Small tables with named rows and columns. After each table, cells are looked up by row and column.

nul =
|  | suf | sonezu | zeze | pedatam | lepa | tezake | fuf | gez | vel |
|---|---|---|---|---|---|---|---|---|---|
| fatadop | -228 | 1521 | 218 | 5970 | -8799 | 867 | -477 | -2279 | 2370 |
| san | -3089 | 652 | -985 | -1082 | -6152 | -12 | 3673 | 869 | 3107 |
| dobo | -3718 | 3815 | -1121 | -944 | 828 | 15 | -2891 | 1731 | 2310 |
| det | 2839 | -768 | 405 | 3865 | -725 | 518 | -1716 | -3608 | -1344 |
| logu | 631 | -1990 | 446 | 3291 | -2809 | 585 | 240 | -2421 | -1109 |
| solor | 3260 | -1095 | 218 | 4113 | -2013 | 971 | -629 | -2626 | -1757 |
| nuvuni | 4916 | -5070 | 1610 | -1397 | 6376 | -1326 | 903 | -2436 | -4894 |
| lag | 6259 | -5097 | 1833 | 728 | 2886 | -1008 | 920 | -3825 | -4700 |
| fel | -346 | -3689 | 653 | -7509 | 6811 | -2222 | 2200 | 1876 | -2261 |
| nog | 1174 | 588 | -126 | 2992 | -2470 | 465 | -1651 | -1194 | -779 |
| neb | 6649 | -5809 | 2672 | -523 | 8003 | -472 | -508 | -3525 | -6125 |
| rudotav | 6042 | 1524 | 1215 | 8705 | 3022 | 1247 | -7156 | -3397 | -5741 |
| gef | 5280 | -1537 | 1071 | 6007 | -791 | 1208 | -2987 | -3641 | -4065 |

san, vel: 3107
dobo, sonezu: 3815
dobo, fuf: -2891
nog, zeze: -126
logu, fuf: 240
lag, tezake: -1008
det, suf: 2839
nuvuni, sonezu: -5070
fel, vel: -2261
nuvuni, zeze: 1610
solor, lepa: -2013
fatadop, vel: 2370
lag, lepa: 2886
dobo, zeze: -1121
dobo, tezake: 15
nuvuni, tezake: -1326
fatadop, lepa: -8799
nuvuni, fuf: 903
san, lepa: -6152
san, suf: -3089

sufaku:
,rigob,buso,kufa,telibup,pasopa,rodenid
fibuv,40.239,37.728,65.461,33.973,70.725,53.414
napop,46.416,65.406,59.160,60.716,42.303,54.311
nidar,75.616,46.564,21.576,59.470,24.757,22.479
kagugo,13.226,32.935,79.593,25.133,45.680,57.044
kedolok,21.509,31.935,54.749,33.417,68.878,53.973
rapada,50.127,19.012,63.290,46.235,54.816,72.146
fid,18.524,21.496,73.702,25.289,56.301,63.461
kibar,32.775,8.621,28.274,39.948,68.128,60.780
nev,22.784,28.270,76.994,34.983,69.020,72.688
nus,28.109,26.989,73.216,32.648,67.995,65.731
kugevo,26.653,49.718,62.193,34.972,62.867,61.416
sep,40.212,21.436,66.390,31.311,49.702,62.752
puparu,11.006,41.218,75.974,31.808,74.083,70.559
vuritid,31.744,28.296,66.423,44.126,58.493,67.745

kufa of napop: 59.160
telibup of puparu: 31.808
buso of kugevo: 49.718
buso of puparu: 41.218
kufa of kedolok: 54.749
buso of kedolok: 31.935
rodenid of napop: 54.311
buso of fibuv: 37.728
rigob of kagugo: 13.226
telibup of sep: 31.311
pasopa of kibar: 68.128
rigob of nidar: 75.616
telibup of kibar: 39.948
rigob of napop: 46.416
rigob of kugevo: 26.653
telibup of fibuv: 33.973
rodenid of vuritid: 67.745
buso of kagugo: 32.935
kufa of vuritid: 66.423
Which row has the largest rigob? nidar

lalo.tsv
	zene	ter	guroz
peme	6.0	9.1	5.8
vibefo	5.4	5.6	6.9
petelev	7.4	1.8	4.8
ninul	6.5	5.7	4.9
semema	6.5	4.4	5.0
lusuzod	6.5	4.3	5.3
sul	7.6	5.8	5.0
zegaven	4.9	9.2	6.8
zenon	6.0	6.0	4.6
reraviz	5.0	9.0	6.1

zegaven, ter => 9.2
semema, ter => 4.4
ninul, guroz => 4.9
vibefo, zene => 5.4
peme, ter => 9.1
sul, guroz => 5.0
vibefo, guroz => 6.9
peme, zene => 6.0
petelev, ter => 1.8
reraviz, ter => 9.0
vibefo, ter => 5.6
peme, guroz => 5.8
semema, zene => 6.5
zenon, ter => 6.0
zegaven, zene => 4.9
semema, guroz => 5.0
lusuzod, ter => 4.3
ninul, zene => 6.5
ninul, ter => 5.7
zenon, zene => 6.0

luta =
	naluv	vul	dotiz
nonol	29	-79	-65
zefeba	-4	12	-49
nazuz	-23	27	-36
tob	-58	-18	58
pafurof	8	-54	-43
mez	11	-78	-39
rilag	-18	-55	-10
kuzamu	-23	-42	-5
gif	-58	44	16
kib	1	47	-68
menuf	36	-79	-68

vul of rilag is -55
dotiz of tob is 58
naluv of tob is -58
vul of nazuz is 27
dotiz of gif is 16
naluv of kib is 1

goset:
|  | kufuni | vuvafog | vod | dobe | zes |
|---|---|---|---|---|---|
| dolunu | 60.010 | 70.718 | 97.528 | 93.771 | 32.988 |
| kade | 60.350 | 68.689 | 82.429 | 73.380 | 36.334 |
| kepopi | 80.709 | 89.578 | 81.744 | 66.566 | 41.721 |
| zed | 17.386 | 48.564 | 40.900 | 78.163 | 91.262 |
| riko | 80.943 | 45.555 | 55.667 | 55.868 | 36.814 |
| buv | 68.851 | 67.086 | 27.256 | 85.563 | 62.505 |
| fup | 49.098 | 61.832 | 96.607 | 99.871 | 36.972 |
| lurudel | 64.403 | 46.224 | 46.513 | 35.006 | 80.699 |
| makotaz | 38.267 | 64.014 | 47.658 | 34.037 | 79.952 |
| gokim | 73.683 | 77.472 | 78.589 | 48.388 | 52.851 |
| pek | 92.873 | 67.471 | 90.501 | 82.603 | 28.799 |

vuvafog of buv: 67.086
vod of gokim: 78.589
kufuni of riko: 80.943
zes of gokim: 52.851
zes of buv: 62.505
zes of lurudel: 80.699
vuvafog of zed: 48.564
vod of riko: 55.667
vod of zed: 40.900

Table zot
|  | bop | bugumov | konu |
|---|---|---|---|
| lanama | 0.5 | 0.7 | 0.2 |
| nika | 0.5 | 0.8 | 0.6 |
| sasube | 0.9 | 0.5 | 1.0 |
| lukimu | 0.5 | 0.4 | 0.4 |
| dupefin | 0.6 | 0.6 | 0.4 |
| zopori | 0.7 | 0.8 | 0.6 |

lukimu, bop -> 0.5
dupefin, bugumov -> 0.6
lanama, bop -> 0.5
sasube, bugumov -> 0.5
dupefin, konu -> 0.4
lanama, bugumov -> 0.7
nika, bop -> 0.5
nika, konu -> 0.6
lukimu, bugumov -> 0.4
sasube, konu -> 1.0
dupefin, bop -> 0.6
zopori, bugumov -> 0.8
lukimu, konu -> 0.4
zopori, bop -> 0.7
zopori, konu -> 0.6
sasube, bop -> 0.9
Row with the largest konu: sasube

rusem:
,mumef,melaga,dig,ruv,zitipi
danavu,-78,19,-5,50,22
lino,-78,54,23,49,33
rorebi,-78,19,-5,50,22
perin,-78,54,23,50,29
rora,-78,18,2,50,20
pur,-78,43,23,53,16
sez,-78,51,24,50,22

lino, ruv -> 49
danavu, melaga -> 19
sez, melaga -> 51
sez, dig -> 24
rorebi, dig -> -5
danavu, mumef -> -78
perin, zitipi -> 29
rorebi, melaga -> 19
pur, melaga -> 43
rorebi, mumef -> -78
rora, mumef -> -78
lino, zitipi -> 33
danavu, dig -> -5
sez, zitipi -> 22
rora, zitipi -> 20
lino, mumef -> -78
perin, melaga -> 54
sez, mumef -> -78

tebuba
|  | bunud | fopom | bitifak | tar | gof | tifome | fivun | benamut | dok | lel |
|---|---|---|---|---|---|---|---|---|---|---|
| mubisa | 8.1 | 6.4 | 7.0 | 7.3 | 2.8 | 3.0 | 8.4 | 4.6 | 5.9 | 6.3 |
| lis | 4.3 | 7.5 | 6.7 | 6.6 | 6.7 | 2.6 | 1.9 | 7.0 | 6.9 | 6.5 |
| zopupiv | 1.9 | 4.8 | 7.4 | 2.0 | 7.8 | 7.0 | 1.3 | 5.0 | 7.1 | 7.3 |
| tif | 3.1 | 4.0 | 3.8 | 3.8 | 6.3 | 8.8 | 3.6 | 6.5 | 6.1 | 2.7 |
| vute | 7.9 | 5.4 | 4.4 | 7.7 | 2.4 | 5.6 | 9.2 | 5.7 | 4.2 | 4.1 |
| bug | 7.0 | 5.5 | 7.2 | 4.8 | 5.4 | 2.4 | 6.5 | 4.3 | 4.6 | 7.0 |

tifome of bug: 2.4
dok of lis: 6.9
benamut of lis: 7.0
bunud of bug: 7.0
fopom of zopupiv: 4.8
fopom of vute: 5.4
tifome of tif: 8.8
tifome of mubisa: 3.0
fopom of lis: 7.5
fivun of lis: 1.9
gof of bug: 5.4
bitifak of zopupiv: 7.4
lel of zopupiv: 7.3
gof of vute: 2.4
bunud of vute: 7.9

Table gobup
|  | bulete | sig | guf | retunod | bir | zom |
|---|---|---|---|---|---|---|
| zof | 42 | 79 | 138 | 206 | 53 | 174 |
| tagi | 146 | 115 | 29 | 141 | 204 | 129 |
| labu | 186 | 129 | 186 | 73 | 246 | 58 |
| zosu | 136 | 94 | 209 | 165 | 117 | 162 |
| lanive | 230 | 131 | 230 | 68 | 137 | 119 |
| todanob | 70 | 156 | 164 | 231 | 135 | 154 |

bulete of zosu = 136
sig of lanive = 131
bir of todanob = 135
bir of tagi = 204
guf of zof = 138
retunod of todanob = 231
retunod of lanive = 68

Table sab
|  | zakuzak | funeluz | suzigon | tibi | fubem | gir | zav |
|---|---|---|---|---|---|---|---|
| zuzizen | 204 | 196 | 89 | 87 | 82 | 86 | 70 |
| pudu | 143 | 201 | 153 | 154 | 65 | 51 | 69 |
| peb | 178 | 75 | 202 | 199 | 87 | 79 | 86 |
| mir | 203 | 76 | 194 | 167 | 89 | 86 | 47 |
| lof | 192 | 154 | 147 | 152 | 60 | 58 | 83 |
| zumo | 88 | 99 | 70 | 100 | 194 | 212 | 204 |
| pezor | 118 | 84 | 122 | 127 | 197 | 204 | 199 |
| defi | 180 | 199 | 98 | 157 | 63 | 61 | 61 |
| ziben | 86 | 170 | 72 | 65 | 181 | 197 | 202 |
| foro | 217 | 185 | 157 | 119 | 86 | 73 | 81 |
| bigi | 153 | 193 | 146 | 110 | 55 | 72 | 68 |
| gab | 168 | 62 | 186 | 174 | 104 | 94 | 75 |

pezor, suzigon: 122
lof, zakuzak: 192
zumo, zakuzak: 88
pezor, zakuzak: 118
zuzizen, tibi: 87
zumo, tibi: 100
pudu, zav: 69
zumo, gir: 212
defi, suzigon: 98
lof, fubem: 60
bigi, tibi: 110

